Here is a tiny trained network, its code and every weight. The questions are about switching its units off for an input and a class, where a switched-off unit gives its printed mean instead of its output.

import numpy as np


def w(rows, s, z=0):
    codes = np.array(rows[::2]) - 128.0
    scale = np.full(codes.shape[1], s)
    scale[-1] = z or s
    return codes * scale


def norm(h):
    return h / np.sqrt((h * h).mean(-1, keepdims=True) + 1e-5)


def f(y):
    return np.maximum(y, 0)


def log_softmax(a):
    a = a - a.max(-1, keepdims=True)
    return a - np.log(np.exp(a).sum(-1, keepdims=True))


def net(x, mask):
    res = np.array(x, float).reshape(1, 8) / 4 @ E
    u = 0
    for l in range(2):
        y = f(norm(res) @ A[l][:, :-1].T + A[l][:, -1])
        res = res + np.where(mask[u : u + 10], y, B[l][:, -1]) @ B[l][:, :-1]
        u += 10
    return log_softmax(norm(res)[-1] @ U[:, :-1].T + U[:, -1])


A, B = {}, {}
E = w([
[126,129,128,128,128,128,128,128,128,127,128],'x0',
[103,117,141,129,127,124,2,133,138,133,121],'x1',
[125,129,127,128,128,127,128,128,128,128,127],'x2',
[125,130,130,129,128,127,128,128,127,129,129],'x3',
[125,134,117,114,122,122,136,129,136,107,5],'x4',
[130,127,128,129,129,128,128,128,129,129,127],'x5',
[142,120,122,109,136,127,119,17,145,112,124],'x6',
[130,127,124,127,129,129,128,129,129,131,128],'x7',
],0.006)
A[0] = w([
[151,122,123,119,121,126,231,126,131,113,96,120],'0.n0',
[125,131,138,134,144,134,128,27,130,120,130,204],'0.n1',
[140,116,116,122,119,135,68,129,127,126,250,113],'0.n2',
[116,124,133,134,125,128,130,36,142,126,132,192],'0.n3',
[144,129,123,135,142,134,181,147,103,106,139,109],'0.n4',
[150,122,154,151,144,141,75,128,116,146,90,1],'0.n5',
[137,135,131,109,127,122,121,62,128,96,179,97],'0.n6',
[131,122,126,122,103,123,171,71,117,109,145,36],'0.n7',
[147,130,133,139,140,139,211,115,118,141,255,194],'0.n8',
[176,96,134,139,128,155,127,150,128,131,164,94],'0.n9',
],0.008,0.0018)
B[0] = w([
[125,135,173,211,155,175,159,107,104,178,174,219],'0.n0',
[254,116,93,104,114,115,81,134,59,156,111,201],'0.n1',
[172,100,217,233,205,119,197,123,104,154,158,230],'0.n2',
[229,101,101,98,116,117,99,116,84,180,101,194],'0.n3',
[112,72,224,149,47,44,112,56,81,133,41,178],'0.n4',
[80,128,78,76,62,140,130,132,175,83,181,167],'0.n5',
[73,84,186,152,41,131,90,43,142,211,138,181],'0.n6',
[134,194,36,76,251,172,201,121,193,93,179,169],'0.n7',
[78,114,41,31,49,118,40,168,171,39,53,255],'0.n8',
[95,251,107,99,191,174,82,123,166,155,121,160],'0.n9',
],0.0059,0.0082)
A[1] = w([
[55,137,190,196,167,131,192,136,138,122,140,100],'1.n0',
[139,148,112,83,123,117,119,66,133,162,94,123],'1.n1',
[144,122,142,155,178,153,154,64,105,209,156,117],'1.n2',
[135,116,89,87,102,108,92,169,138,100,103,115],'1.n3',
[90,168,145,126,132,139,144,139,159,132,112,167],'1.n4',
[110,153,95,80,150,115,129,85,139,75,103,62],'1.n5',
[199,145,102,125,210,134,193,139,127,135,148,6],'1.n6',
[147,141,125,147,137,133,196,146,66,151,115,103],'1.n7',
[1,155,141,122,134,118,133,148,167,68,119,111],'1.n8',
[121,157,151,142,194,118,144,174,138,129,189,6],'1.n9',
],0.01,0.0015)
B[1] = w([
[36,112,48,40,118,181,94,71,167,231,195,223],'1.n0',
[12,128,120,141,169,169,164,147,222,78,179,225],'1.n1',
[145,131,188,183,100,83,156,190,83,91,88,237],'1.n2',
[156,123,73,56,72,119,185,104,139,78,170,254],'1.n3',
[126,130,168,139,84,98,89,141,85,153,169,168],'1.n4',
[216,88,136,128,151,120,26,125,111,202,141,182],'1.n5',
[88,193,131,126,181,128,80,213,160,69,80,166],'1.n6',
[199,141,85,164,137,171,122,61,101,134,73,190],'1.n7',
[110,189,199,177,107,80,199,209,48,119,103,239],'1.n8',
[145,145,154,83,254,93,134,122,184,102,120,178],'1.n9',
],0.0091,0.0072)
U = w([
[100,176,145,97,46,67,180,209,77,96,135,254],'0',
[145,79,46,53,102,142,102,73,212,74,163,202],'1',
[71,147,88,148,96,189,151,62,83,250,93,23],'2',
[162,178,110,195,210,168,156,135,144,74,29,57],'3',
[55,148,162,99,255,114,108,148,178,195,188,52],'4',
[183,58,217,219,128,90,96,92,107,154,144,111],'5',
],0.0089,0.0007)

Each question gives the input, the list of numbers given to net, and the class t.
The units are the neurons (one row each of A and B). Each row of codes is followed by its name. A weight is (code - 128) times the scale printed after its matrix; where a second scale follows, it is the last column's (A, B and U).
mask holds one flag per neuron, layer by layer. A switched-off neuron (its flag False) gives its mean, the last column of its row in B, instead of its output. The means were averaged over made-up inputs and are rounded, as every weight is.
A unit's drop is (log p(t) with every unit on - log p(t) with that unit switched off) / (log p(t) with every unit on - log p(t) with every unit switched off).
The circuit of an input: a set's keep is (log p(t) with only the set's units on - log p(t) with every unit switched off) / (log p(t) with every unit on - log p(t) with every unit switched off). Starting from the 12 units with the biggest drops (on a tie, the unit counted first), units are removed one at a time, each time the one whose removal leaves the highest keep (on an exact tie, the one counted first), for as long as the keep stays at least 0.8.
units of the circuit, in order: the units of the circuit, biggest drop first
unit that matters most: the unit with the biggest drop
k most important neurons: the k neurons with the biggest drops, biggest first
top k neurons in layer l: the k neurons of layer l with the biggest drops, biggest first
input [2,-8,3,0,3,-4,-4,0], class 2: 2 most important neurons => [0.n0; 1.n0]
input [5,3,-4,5,-7,-7,3,4], class 5: units of the circuit, in order => [0.n2]
input [0,-1,-7,0,4,-4,-2,0], class 2: units of the circuit, in order => [0.n8; 1.n0; 0.n1]
input [-7,4,2,8,-1,-3,-8,3], class 4: units of the circuit, in order => [0.n8; 1.n9]
input [-2,-4,4,6,5,-4,1,2], class 3: 3 most important neurons => [1.n6; 1.n2; 0.n6]
input [1,4,-4,2,-5,-3,-4,-7], class 4: units of the circuit, in order => [0.n2; 1.n0]
input [6,0,-1,-1,4,-4,5,7], class 3: 2 most important neurons => [0.n8; 1.n0]
input [-8,8,0,-2,2,-2,1,-6], class 1: 3 most important neurons => [1.n8; 0.n8; 1.n2]
input [3,0,-6,-2,6,5,-6,-6], class 2: 2 most important neurons => [0.n8; 0.n1]
input [-3,5,5,-2,-8,-4,1,8], class 5: 2 most important neurons => [0.n2; 1.n2]
input [-5,-3,-8,8,3,-2,5,-4], class 3: 2 most important neurons => [0.n7; 1.n6]
input [-2,0,-7,-3,7,-6,2,3], class 3: 3 most important neurons => [0.n8; 0.n0; 1.n0]
input [-2,0,-3,5,3,4,7,7], class 3: top 2 neurons in layer 1 => [1.n0; 1.n2]
input [2,8,8,-4,-7,-2,2,-7], class 5: top 2 neurons in layer 1 => [1.n2; 1.n1]
input [-6,-8,-4,-7,-6,6,5,5], class 1: units of the circuit, in order => [0.n8]
input [5,1,6,-3,-1,3,5,8], class 5: top 2 neurons in layer 0 => [0.n6; 0.n8]
input [6,-4,-5,5,-7,-1,1,7], class 1: top 3 neurons in layer 1 => [1.n2; 1.n5; 1.n3]
input [6,-4,2,5,1,-4,-7,5], class 2: top 2 neurons in layer 0 => [0.n0; 0.n5]
input [6,7,0,0,-1,-6,0,-7], class 4: 2 most important neurons => [0.n8; 0.n1]
input [-5,5,0,-6,-8,6,2,-6], class 5: unit that matters most => 0.n2
input [-1,-2,-5,-7,4,6,1,-4], class 3: top 2 neurons in layer 1 => [1.n6; 1.n7]
input [1,6,-7,-3,0,6,5,5], class 5: top 2 neurons in layer 1 => [1.n0; 1.n3]
input [-3,7,8,1,-2,-2,-5,6], class 4: 2 most important neurons => [0.n8; 1.n9]
input [-7,-7,-2,-8,3,-7,-4,-5], class 2: 2 most important neurons => [0.n0; 1.n0]
input [2,5,8,1,-4,-3,-6,-1], class 4: top 2 neurons in layer 1 => [1.n0; 1.n9]
input [0,-4,-5,-5,7,-3,1,5], class 3: top 2 neurons in layer 1 => [1.n6; 1.n2]
input [-4,-6,-6,-2,6,-7,-1,8], class 2: 2 most important neurons => [1.n0; 0.n1]
input [0,-8,-2,-5,-8,8,4,-5], class 1: unit that matters most => 0.n8
